[150 175 156 156 137 144 150 146 129 134 149 154 170 137 138 155 173 173
 164 154 138 125 165 142 150 165 164 164 148 153 137 186 150 155 169 163
 155 148 156 151 173 148 169 157 160 158 137 148 166 157 161 150 157 157
 131] : (54)
[150 175 156 156 137 144 150 146 129 134 149 154 170 137 138 155 173 173
 164 154 138 125 165 142 150 165 164 164 148 153 137 186 168 155 169 163
 155 148 161 151 173 148 180 157 172 158 137 148 169 157 161 150 157 157
 126] : (6)
[150 175 156 156 137 144 150 146 132  92 149 154 170 137 138 155 184 184
 164 155 138 146 165 142 150 165 164 164 148 153 137 195 150 155 169 164
 155 148 156 151 173 148 177 157 160 158 137 148 169 157 162 150 157 157
 133] : (77)
[150 175 173 156 137 153 150 148 147 115 149 170 170 137 138 155 174 174
 164 174 138 164 148 165 142 150 137 160 156 153 134 186 150 159 191 163
 155 149 156 157 178 160 187 157 160 162 137 152 169 157 171 170 157 157
 128] : (67)
[150 175 173 156 150 137 144 148 147 115 149 170 170 137 138 155 174 174
 164 174 138 156 165 142 150 171 171 164 148 156 137 186 150 159 191 163
 155 149 156 157 178 160 177 157 160 162 137 152 169 157 171 170 157 157
 128] : (151)
[150 165 153 154 137 144 150 146 129 145 149 154 161 137 138 155 173 173
 151 154 138 134 165 142 149 165 159 162 148 152 137 186 150 155 169 163
 155 148 156 151 173 148 160 157 159 158 137 148 166 157 161 150 157 153
 128] : (32)
[150 162 156 156 137 144 150 143 119 144 149 154 162 137 138 155 172 172
 161 154 138 134 160 142 150 165 156 164 148 153 137 175 150 155 169 163
 155 148 156 151 167 148 160 157 160 158 137 148 165 157 161 150 157 156
 134] : (81)
[150 175 156 156 137 144 150 146 132 115 149 154 166 137 138 155 173 173
 164 154 138 103 165 142 150 165 159 164 148 153 137 186 182 155 169 157
 155 144 156 151 173 148 177 157 160 158 137 148 169 157 161 150 157 157
 130] : (150)
asked: [150 175 156 156 137 144 150 146 132  92 149 154 170 137 138 155 184 184
 164 155 138 146 165 142 150 165 164 164 148 153 137 195 150 155 169 164
 155 148 156 151 173 148 177 157 160 158 137 148 169 157 162 150 157 157
 133] | (77)
asked: [150 175 156 156 137 144 150 146 132 115 149 154 166 137 138 155 173 173
 164 154 138 103 165 142 150 165 159 164 148 153 137 186 182 155 169 157
 155 144 156 151 173 148 177 157 160 158 137 148 169 157 161 150 157 157
 130] | (150)
next: [134 160 142 150 165 156 164 148 153 137] | [175 150 155]
next: [164 155 138 146] | [165 142 150]
next: [174 164 174 138 164 148 165 142 150 137] | [160 156 153]
next: [156 137 153] | [150 148 147]

[113 123 103 115 105 119 100 112 149 136 130 182  81 171 150 106 173 124
 184] -> (85)
[106 131 155 117 124 113 104 103 118  91 113 126 103 115 134  90 159 120
 131] -> (68)
[ 42 155 131  91 105 119 100 112 149 136 130 182  81 104 109 162  83 135
  88] -> (127)
next: [131 155] | [117 124 113]
next: [113 126 103 115] | [134  90 159]
next: [136 130 182  81 171] | [150 106 173]
next: [100 112 149 136 130 182  81 171] | [150 106 173]
next: [103 115 105 119 100] | [112 149 136]

[ 48 201 107 132  82  96 111 106 151 141 151  95 202  74  61 197 164 164
 177 151  74  32  46  67 142  90 193 145 220  59  75 186 103 185  37 194
 122 120 133 217  66 158  43 150  70 185 181 117 167  90 152 134 113 164
 113 102] -> (69)
[ 30  50 145 153 137  69 141  40 172 114 173  31 159 103 228  63 220 219
 165 184 159 205 205  76  72 184 214 114  61 224 182  46 143 110  46 148
  96 136 138 164 176  63 139  47 221  50  52 119 181 182 173 205 154 118
 218 201] -> (52)
[186  52 186 195 167 152  63 193  67  49 152  41  31  69 104 143 193 150
 193  93  99 108 188  78  40 184 131 155 165  61  95 141  61 143 106  89
  47 183 164 160 218 130 207 132 122 167 218  60  51  85  73  91 117 178
 155 121] -> (112)
[160 203  35  48 221 101 153  64 202  42 100  96  49  36 145 137 150 148
 138 228 142  96  45 115 171  52  43  52  61 189 173  80 227  94 186 198
  46 113  71  77 131  89  38  48 116  40 118  83 203 210 139 186 139  39
 142 210] -> (129)
[124 195 121 157 105  55 158  97  39 206 145  96 125 221 156  76 107  52
 121  43 186  52 186 195 167 152  63 195  67 102  79  68 119 101 212  48
  94  48 185 215 129 221  78 184 100 142 136 144 200 150 171  82  71 215
 209 221] -> (80)
next: [186  52 186 195 167 152  63 195  67] | [102  79  68]
next: [152 134 113] | [164 113 102]
next: [ 78 184 100 142 136 144 200 150 171  82] | [ 71 215 209]

[ 95  81 177  87 131 129 146 159  85 181  49 182 194 186 167 136  62 202
 199 190  69  69  81 171  62  73 196 139 165 119] : (39)
[ 67 102 130  72  66  54 142 161  64 128  59 188 175  53 157 155  95  72
 202 190 145  73 124 175  83 141 200  90 129  85] : (16)
[146 159  85 181  49 179 194 186 167  61 168 209 162  60 190 205  69  54
 211 195  67 182  70 204 146 160 202  55 167 172] : (73)
[159  85 181  49 179 194 186 167  61 168 210  74  82  88  96 137 148  66
  77  95 155 148 133  80 166 198  75 150  75 198] : (93)
next: [146 159  85 181  49 182 194 186 167] | [136  62 202]
next: [ 54 211 195  67 182  70 204] | [146 160 202]
next: [ 72  66  54 142] | [161  64 128]
next: [159  85 181  49 179 194 186 167  61 168 209] | [162  60 190]

[176 195 108 153] : (162)
[134 119 127 164] : (38)
[119 204 118 126] : (100)
[114 142 120 175] : (43)
[ 98 135 140 170] : (11)
[160 204 118 126] : (117)
[134 119 164  82] : (176)
[173 138 110 111] : (15)
[124 165 113 173] : (9)
asked: [134 119 164  82] | (176)
asked: [173 138 110 111] | (15)

[117 160 121  94 166 131  89  79]  (116)
[ 57 129  61 118 227 113  77 103]  (88)
[129 156 124 120 132 168 126 122]  (70)
[117  94 121 160 166 117 127 137]  (51)
next: [160 121  94 166] | [131  89  79]
next: [160 121  94] | [166 131  89]

[120 132  65 118 123  84  75]  (101)
[120  85 113 102 128  49 108]  (34)
[ 85 120 134  65 180 131 150]  (49)
next: [ 85 120] | [134  65 180]
next: [113 102] | [128  49 108]
next: [120 134  65] | [180 131 150]
next: [132  65 118] | [123  84  75]
next: [120 134] | [ 65 180 131]
next: [120 132] | [ 65 118 123]

[150 114 172 159  91 135 129 148 123 143 134 131 112 146 142 127 179 139
  92 126 133 161 119 109 135 111 125 154 106 112  89 156  72 171  94 154
 137  70 148 109 128 120 126 149 137 130 143 159 149 140 132 113 138 165
 160 127 146] -> (186)
[205 103 172 131  78  92 159 156 150 134 100  85 142 104 163 143 146  97
 113 140  91 161 103 109 152 128  62 123 150 134 130 147 116 171 133 141
 107 132 100 161 138 159 153 137 162 145 123 146 149 152 151 204 138 135
 136 117 166] -> (140)
[123 168 134 112 131 120 119  95 123 116 123 154 187 159 109 127 114 118
 133 111  91 133 135 155 118 111 125  92  73 134 116 137 105 110 146 141
  76 162 136 130 138 146 112 125  87 130 103 172 123 103 142 131 152 135
 124 127 126] -> (195)
[131  92 159 156 123  98  66  85 202 173 140 112 142 187 142  66 179 146
 154  53  74 133 168 178 135 119 157  92 106 188  34 118 105  95 159 161
  97 162  88  99 201 185 167 184  87  70 153 133 149 128 123 131  82 165
 197 147 133] -> (75)
[ 95 103  84 150 157 178 139 139  96  98 134 131 187 187 152  81 136 132
 103  38 124 115 184 143 109 137 172 123 139 123 116 118  94  95 146 154
  97 162 124 140 149 120  98 149 124  55 123  82 149 116 142 167 110 106
 160 137 119] -> (173)
[150 125 147 131  78 135 159 148 136 116 112 154 112 118 142  97 157 132
  82  96  99 161 119 109 143  94  62 154 128 112  89 147 127  95 159 127
 147 101  76 140 159 159 181 161 174 130 143 108  83 177 123 131  82 155
 172 107 139] -> (41)
[123 136 147 103 131  92 159 156 123  98  66  85 202 173 142 112 125 111
  92  96 107 161 135  97 169 137  94  92 106  91 130 108 116 171 120 121
  86 178 100 161 128 185 112 125 149 145  74 159 175 177 170 222 195 116
 111  96 159] -> (142)
[109 125 134 140 144 163 139 148 123 107 157 131 112 118 109 158 114 139
 123 111  99 161 103 109 118 154 109 112 154 128 116 127 116 141 146 148
  97 132 124  99 128 159 153 149 149 145 133 121 149 140 132 113 152 145
 124 147 133] -> (131)
[123 103 159 131  91 149 159 112 123 143 112 108 142 173 109 127 125 118
  92  96 124 152 119 132 126 137 157 133  95 134 143 108 159 110  81 141
 117 116 148 150 138 107 126 101 149 100 123 121 136 116 104 113 124 135
 148 127 126] -> (14)
[109  92 109 131 144 178 159 130 109 152 123 120 142 118 131 112 157 132
 103  82 107 115 168 132 160 111 141 133 150 145  89 156 116 110 120 127
 127 162 148 150 117 107  98 184 137  85 123 108 123  91 123 167 138 116
 124 107 119] -> (146)
[109  92 172 140 105 163 179 130 136 107 134 108 142 159  87 174 125 132
  92  67 116 170  54 109 126 154 141 123 106 134 116 108 148 125  81 168
  86 147 136 140 159 146 167 125 162 115 123  95 202 128 104 113 152 135
 136 168 133] -> (110)
next: [131  92 159 156 123  98  66  85 202 173 142 112] | [125 111  92]
next: [154 128 112] | [ 89 147 127]
next: [ 78  92 159] | [156 150 134]
next: [133 149 128 123 131] | [ 82 165 197]
next: [109 127 114 118 133 111  91 133 135 155] | [118 111 125]

[157 185 143 157 180 126 167  68  53  66  57  75 105 168 193 120] -> (86)
[161 148 121 152 181 133 166 132 128  98 120 108 130 156 156 136] -> (47)
[169 169 181 145 191 148 160 114 103  94 112 104  88 196 210 107] -> (74)
[161 148 121 152 181 133 166 132 128  98 120 194 166 154 142 150] -> (59)
[163 143  50  66  85  67  69 195 150 185 167 105 114 113  99 185] -> (56)
next: [161 148 121 152 181 133 166 132 128  98 120 194] | [166 154 142]
asked: [161 148 121 152 181 133 166 132 128  98 120 194 166 154 142 150] | (59)

[140 211 190 120 151  64  77] -> (13)
[204 136 199  57 194  72  74] -> (26)
[ 72 173  64 168 155  96  72] -> (204)
[161 165  50 156  99  64 167] -> (91)
[108 124 133  58  97 161 170] -> (205)
[146 192  75  56 151 101 167] -> (61)
[151 188 153  80  66 101 185] -> (104)
[180 186 113 196  47  64 191] -> (50)
[168  70 148 103  53 136 107] -> (124)
[158 168  72 172 173 162  65] -> (183)
[173 171 119 111 182  57 183] -> (199)
next: [ 72 172] | [173 162  65]
next: [168  72] | [172 173 162]
next: [204 136] | [199  57 194]
next: [108 124 133] | [ 58  97 161]
next: [151 188] | [153  80  66]

[148 199  64 211  52 133 219 133 172  36 193 174 102 115  64 175 127  63
 156 207 157 100 195 156 101 135 152 183 127  80 175 200 105  57 197  99
 174  68  56  48  39 153  74  52 122 123 219 213 189 168 117 126] : (154)
[209 192  80 213 172 144 185 151 186 140 166  58  61  54  63 211 208 213
 192 127  90 218  47 101  96  81 108 216 121  41  61  62  67 185  59  42
  67  37  47 114 165 148  91 115 153 209 190 177 211 160 203 219] : (10)
[148 199  64 211  52 133 219 133 172  36 193 174 102 115  64 175 127  63
 156 207 157 100 195 156 101 135 152 183 208 196 163 159  39 146 109 150
  45  63  36 140  92  70 200 215  56  46 183 177  91 204  88 218] : (3)
[127 208  46  64  43  67  40 200 194 122 126 145  43  80  71 169 207 166
 185 133 209  73 142 217 154 139 220 128 142  48 193 196 214 107 199 153
  37 122 131 100 134  62  42 173 116  52  42  68  83  94 118 160] : (147)
[185 140 166  58  61  85  62 196 215 206 144  94 197  38 139 184 167 204
  81 216  93 149 203 183 158 108 125  78 114  60 140 109 146 159  39  92
 197 179 221  98 140 127 132  67 143 138 109 165  64 143 203  39] : (128)
[209 192  80 213 172 144 185 151 186 140 166  58  61 177  63 211 208 213
 192 127  90 218  99 198  96  81 108 216 121  41  61  62  67 185  59  42
  67  37  47 114 165 148  91 115 153 209 190 177  62 160 129 219] : (109)
next: [109 146 159  39] | [ 92 197 179]
asked: [209 192  80 213 172 144 185 151 186 140 166  58  61  54  63 211 208 213
 192 127  90 218  47 101  96  81 108 216 121  41  61  62  67 185  59  42
  67  37  47 114 165 148  91 115 153 209 190 177 211 160 203 219] | (10)

